Below is a small trained network, with its code and all its weights. Each question gives an input and a target symbol and asks what happens when units are switched off, that is, made to give their printed mean instead of their output.

import numpy as np


def w(rows, s, z=0):
    codes = np.array(rows[::2]) - 128.0
    scale = np.full(codes.shape[1], s)
    scale[-1] = z or s
    return codes * scale


def norm(h):
    return h / np.sqrt((h * h).mean(-1, keepdims=True) + 1e-5)


def f(y):
    return np.maximum(y, 0)


def softmax(a):
    e = np.exp(a - a.max(-1, keepdims=True))
    return e / e.sum(-1, keepdims=True)


def log_softmax(a):
    a = a - a.max(-1, keepdims=True)
    return a - np.log(np.exp(a).sum(-1, keepdims=True))


def net(x, mask):
    ids = ['αβγδεζηλμξστω'.index(c) for c in x.split()]
    T = len(ids)
    res = E[ids] + P[:T]
    r = norm(res)
    for j in range(3):
        rows = slice(2 * j, 2 * j + 2)
        q, k, v = (r @ M[0][rows].T for M in (Q, K, V))
        z = softmax(np.where(np.tri(T) > 0, q @ k.T / 2**0.5, -1e9)) @ v
        o = O[0][rows]
        res = res + np.where(mask[j], z, o[:, -1]) @ o[:, :-1]
    y = f(norm(res) @ A[0][:, :-1].T + A[0][:, -1])
    res = res + np.where(mask[3:11], y, B[0][:, -1]) @ B[0][:, :-1]
    return log_softmax(norm(res)[-1] @ U[:, :-1].T + U[:, -1])


Q, K, V, O, A, B = {}, {}, {}, {}, {}, {}
E = w([
[206,108,105,20],'α',
[110,243,168,105],'β',
[164,75,140,211],'γ',
[157,223,138,142],'δ',
[77,98,98,147],'ε',
[15,192,74,101],'ζ',
[90,99,2,50],'η',
[132,203,153,118],'λ',
[232,82,155,151],'μ',
[61,23,187,147],'ξ',
[73,115,86,142],'σ',
[77,213,179,71],'τ',
[213,178,115,34],'ω',
],0.0083)
P = w([
[70,210,2,185],'0',
[91,211,46,152],'1',
[108,191,93,138],'2',
[111,174,112,128],'3',
[114,161,125,116],'4',
[113,143,140,106],'5',
[113,135,155,100],'6',
[120,127,159,93],'7',
],0.0032)
Q[0] = w([
[174,54,109,107],'H0',
[163,179,254,140],'H0',
[109,54,87,122],'H1',
[111,111,71,13],'H1',
[87,184,73,49],'H2',
[124,239,212,169],'H2',
],0.016)
K[0] = w([
[64,80,144,178],'H0',
[208,94,238,78],'H0',
[60,61,98,179],'H1',
[36,205,156,221],'H1',
[65,226,68,103],'H2',
[215,116,116,2],'H2',
],0.014)
V[0] = w([
[86,238,199,103],'H0',
[142,217,34,48],'H0',
[82,187,77,7],'H1',
[150,216,168,105],'H1',
[135,20,3,159],'H2',
[42,159,75,120],'H2',
],0.0059)
O[0] = w([
[151,74,220,186,201],'H0',
[116,2,124,145,241],'H0',
[163,37,213,105,233],'H1',
[212,126,157,207,165],'H1',
[156,52,224,115,96],'H2',
[113,208,143,88,251],'H2',
],0.0053,0.0035)
A[0] = w([
[123,127,215,45,150],'N0',
[71,182,44,177,4],'N1',
[143,176,66,63,51],'N2',
[209,41,165,137,178],'N3',
[98,44,51,100,138],'N4',
[254,59,103,102,80],'N5',
[219,203,151,37,23],'N6',
[208,151,57,149,135],'N7',
],0.0095,0.003)
B[0] = w([
[207,183,86,88,254],'N0',
[56,70,208,98,164],'N1',
[173,96,179,194,163],'N2',
[57,60,99,142,239],'N3',
[47,136,200,136,217],'N4',
[218,197,121,50,205],'N5',
[38,123,10,128,192],'N6',
[157,184,43,108,179],'N7',
],0.014,0.005)
U = w([
[144,140,110,125,3],'α',
[155,166,45,228,125],'β',
[99,69,68,232,149],'γ',
[147,144,99,119,19],'δ',
[131,227,179,20,49],'ε',
[191,182,176,227,251],'ζ',
[242,215,173,122,75],'η',
[186,63,82,68,67],'λ',
[18,106,175,84,211],'μ',
[171,120,118,86,7],'ξ',
[218,60,163,98,225],'σ',
[69,190,42,164,32],'τ',
[144,2,71,116,111],'ω',
],0.011,0.0037)

Each question gives the input, a string of symbols that net reads in full, and the target symbol t.
The units are the heads (2 rows each of Q, K, V and O) and the neurons (one row each of A and B). Each row of codes is followed by its name. A weight is (code - 128) times the scale printed after its matrix; where a second scale follows, it is the last column's (O, A, B and U).
mask holds one flag per unit, heads first, then neurons. A switched-off unit (its flag False) gives its mean, the last column of its rows in O or B, instead of its output. The means were averaged over made-up inputs and are rounded, as every weight is.
A unit's drop is (log p(t) with every unit on - log p(t) with that unit switched off) / (log p(t) with every unit on - log p(t) with every unit switched off).
The circuit of an input: a set's keep is (log p(t) with only the set's units on - log p(t) with every unit switched off) / (log p(t) with every unit on - log p(t) with every unit switched off). Starting from all 11 units, units are removed one at a time, each time the one whose removal leaves the highest keep (on an exact tie, the one counted first), for as long as the keep stays at least 0.8.
units of the circuit, in order: the units of the circuit, biggest drop first
most important unit: the unit with the biggest drop
k most important neurons: the k neurons with the biggest drops, biggest first
which heads matter: for each layer, one digit per head in row order, 1 if its drop is at least 0.15 and else 0, layers parted by /
drop of u: that unit's drop, to one decimal
input ζ ξ ζ ξ μ ζ ξ, target ε: units of the circuit, in order	(H0, N3)
input ε λ η σ γ ξ δ, target σ: most important unit	H0
input ζ σ β ε δ σ, target ε: 2 most important neurons	(N3, N0)
input ζ α ξ α ξ σ τ δ, target λ: 2 most important neurons	(N3, N5)
input ω β ε ξ σ β η, target μ: 2 most important neurons	(N4, N5)
input σ τ σ σ δ, target β: units of the circuit, in order	(H2, H1, N0, N4)
input α ξ λ, target λ: which heads matter	000
input λ ε ζ ε β η τ, target σ: which heads matter	110
input ω ε β σ λ, target ω: units of the circuit, in order	(N3, H0)
input ε δ ζ ξ β ε, target ε: units of the circuit, in order	(N3, H1)
input β ε η α σ ε ξ σ, target ε: 2 most important neurons	(N0, N3)
input ε ω α ζ ζ ε, target ε: 4 most important neurons	(N0, N3, N6, N1)
input ξ λ ξ ξ ξ, target ε: which heads matter	111
input ε β β τ ξ ξ τ, target η: which heads matter	101
input ζ β ω β, target ω: 2 most important neurons	(N3, N4)
input ζ ω ω ξ δ, target ω: which heads matter	100
input ξ ε ζ, target μ: units of the circuit, in order	(N1)
input σ ε λ ξ β ξ γ γ, target μ: 3 most important neurons	(N1, N0, N5)
input μ ω μ τ β, target τ: 2 most important neurons	(N6, N5)
input ζ τ α μ β ζ, target ε: most important unit	H2
input ε γ λ, target γ: 2 most important neurons	(N0, N3)
input ε ζ σ ξ ω τ, target ω: 2 most important neurons	(N3, N5)
input ξ α β, target λ: which heads matter	111
input β ω δ ζ σ μ ζ η, target μ: which heads matter	100
input σ ω β ω η ζ α τ, target λ: 2 most important neurons	(N0, N3)
input τ σ μ ξ ε ξ γ, target τ: 3 most important neurons	(N7, N5, N0)
input σ λ τ ξ α τ, target λ: most important unit	H1
input τ ε δ, target β: drop of H1	0.5
input γ σ ζ μ τ τ, target τ: drop of H2	0.2
input ξ λ ξ σ δ λ, target γ: drop of N5	0.0
